Here is a tiny trained network, its code and every weight. The questions are about switching its units off for an input and a class, where a switched-off unit gives its printed mean instead of its output.

import numpy as np


def w(rows, s, z=0):
    codes = np.array(rows[::2]) - 128.0
    scale = np.full(codes.shape[1], s)
    scale[-1] = z or s
    return codes * scale


def f(y):
    return y / 2 * (1 + np.tanh(0.7978845608 * (y + 0.044715 * y**3)))


def log_softmax(a):
    a = a - a.max(-1, keepdims=True)
    return a - np.log(np.exp(a).sum(-1, keepdims=True))


def net(x, mask):
    res = np.array(x, float).reshape(1, 2) / 4 @ E
    y = f(res @ A[0][:, :-1].T + A[0][:, -1])
    res = res + np.where(mask, y, B[0][:, -1]) @ B[0][:, :-1]
    return log_softmax(res[-1] @ U[:, :-1].T + U[:, -1])


A, B = {}, {}
E = w([
[35,124,53,46,213,32,235,173,131],'x0',
[85,253,205,156,112,137,134,253,23],'x1',
],0.0075)
A[0] = w([
[120,62,61,88,147,98,145,105,200,201],'N0',
[112,197,151,124,128,132,136,187,58,162],'N1',
[110,199,145,128,131,123,131,168,54,155],'N2',
[148,108,116,129,125,138,108,102,152,180],'N3',
[153,117,116,126,129,143,110,102,145,158],'N4',
[132,158,213,180,101,145,108,148,91,148],'N5',
[60,141,114,102,159,98,170,170,118,195],'N6',
[107,188,142,137,127,130,132,166,81,154],'N7',
[165,109,117,127,125,144,106,101,153,254],'N8',
[104,208,151,128,131,121,124,184,51,164],'N9',
[155,117,154,160,105,167,99,123,142,184],'N10',
[122,87,95,93,152,110,147,97,164,133],'N11',
[78,135,119,103,160,96,157,157,113,159],'N12',
[66,143,119,100,162,89,171,164,117,183],'N13',
[88,141,118,104,144,96,147,153,121,141],'N14',
[143,160,250,188,89,161,118,156,90,180],'N15',
[153,109,120,131,121,136,124,105,159,173],'N16',
[159,126,179,220,65,188,79,112,126,159],'N17',
[165,137,159,172,85,159,102,110,126,146],'N18',
[103,191,149,142,128,120,129,175,65,162],'N19',
],0.012,0.004)
B[0] = w([
[148,60,110,196,141,27,124,113,147,238],'N0',
[153,230,129,126,146,145,212,216,137,211],'N1',
[162,212,126,126,151,150,218,220,141,203],'N2',
[134,79,149,94,152,144,123,111,153,165],'N3',
[136,84,150,99,147,164,117,112,151,157],'N4',
[150,136,49,211,72,32,149,147,105,208],'N5',
[81,152,116,118,77,132,108,100,32,216],'N6',
[160,211,123,120,152,135,211,216,138,188],'N7',
[134,63,148,92,154,143,108,88,150,184],'N8',
[154,210,136,119,147,142,226,218,143,218],'N9',
[99,146,144,108,94,105,77,89,102,190],'N10',
[138,65,105,192,140,62,142,130,145,193],'N11',
[83,151,120,116,95,130,118,114,51,195],'N12',
[77,155,116,116,75,133,115,108,32,215],'N13',
[89,160,122,114,90,140,111,115,53,177],'N14',
[148,148,36,226,54,2,140,140,104,237],'N15',
[141,81,151,108,162,144,117,114,143,162],'N16',
[67,174,99,129,59,71,97,113,62,246],'N17',
[71,155,119,109,88,113,93,116,74,199],'N18',
[157,213,122,116,139,142,219,220,125,203],'N19',
],0.0087,0.014)
U = w([
[152,111,113,142,154,115,165,124,155,91],'0',
[245,108,150,129,187,136,123,120,211,160],'1',
[78,123,129,122,100,122,79,89,106,251],'2',
[116,142,148,68,138,248,138,140,122,48],'3',
[141,142,119,145,114,117,143,146,123,62],'4',
],0.017,0.0032)

Each question gives the input, the list of numbers given to net, and the class t.
The units are the neurons (one row each of A and B). Each row of codes is followed by its name. A weight is (code - 128) times the scale printed after its matrix; where a second scale follows, it is the last column's (A, B and U).
mask holds one flag per neuron, in row order. A switched-off neuron (its flag False) gives its mean, the last column of its row in B, instead of its output. The means were averaged over made-up inputs and are rounded, as every weight is.
A unit's drop is (log p(t) with every unit on - log p(t) with that unit switched off) / (log p(t) with every unit on - log p(t) with every unit switched off).
The circuit of an input: a set's keep is (log p(t) with only the set's units on - log p(t) with every unit switched off) / (log p(t) with every unit on - log p(t) with every unit switched off). Starting from the 12 units with the biggest drops (on a tie, the unit counted first), units are removed one at a time, each time the one whose removal leaves the highest keep (on an exact tie, the one counted first), for as long as the keep stays at least 0.8.
circuit, biggest first: the units of the circuit, biggest drop first
k most important neurons: the k neurons with the biggest drops, biggest first
drop when u is switched off: that unit's drop, to one decimal
input [4,2], class 3: circuit, biggest first : N15, N5, N0
input [3,-4], class 0: circuit, biggest first : N17, N18, N0
input [7,-8], class 0: circuit, biggest first : N0
input [7,3], class 3: circuit, biggest first : N15, N5, N0
input [6,-7], class 0: 4 most important neurons : N0, N17, N11, N18
input [5,6], class 3: 2 most important neurons : N0, N15
input [-3,-5], class 2: 3 most important neurons : N9, N2, N1
input [4,5], class 3: 2 most important neurons : N0, N15
input [-3,-4], class 2: drop when N9 is switched off : 0.1
input [3,2], class 3: drop when N14 is switched off : 0.0
input [-1,-2], class 1: drop when N6 is switched off : 0.2
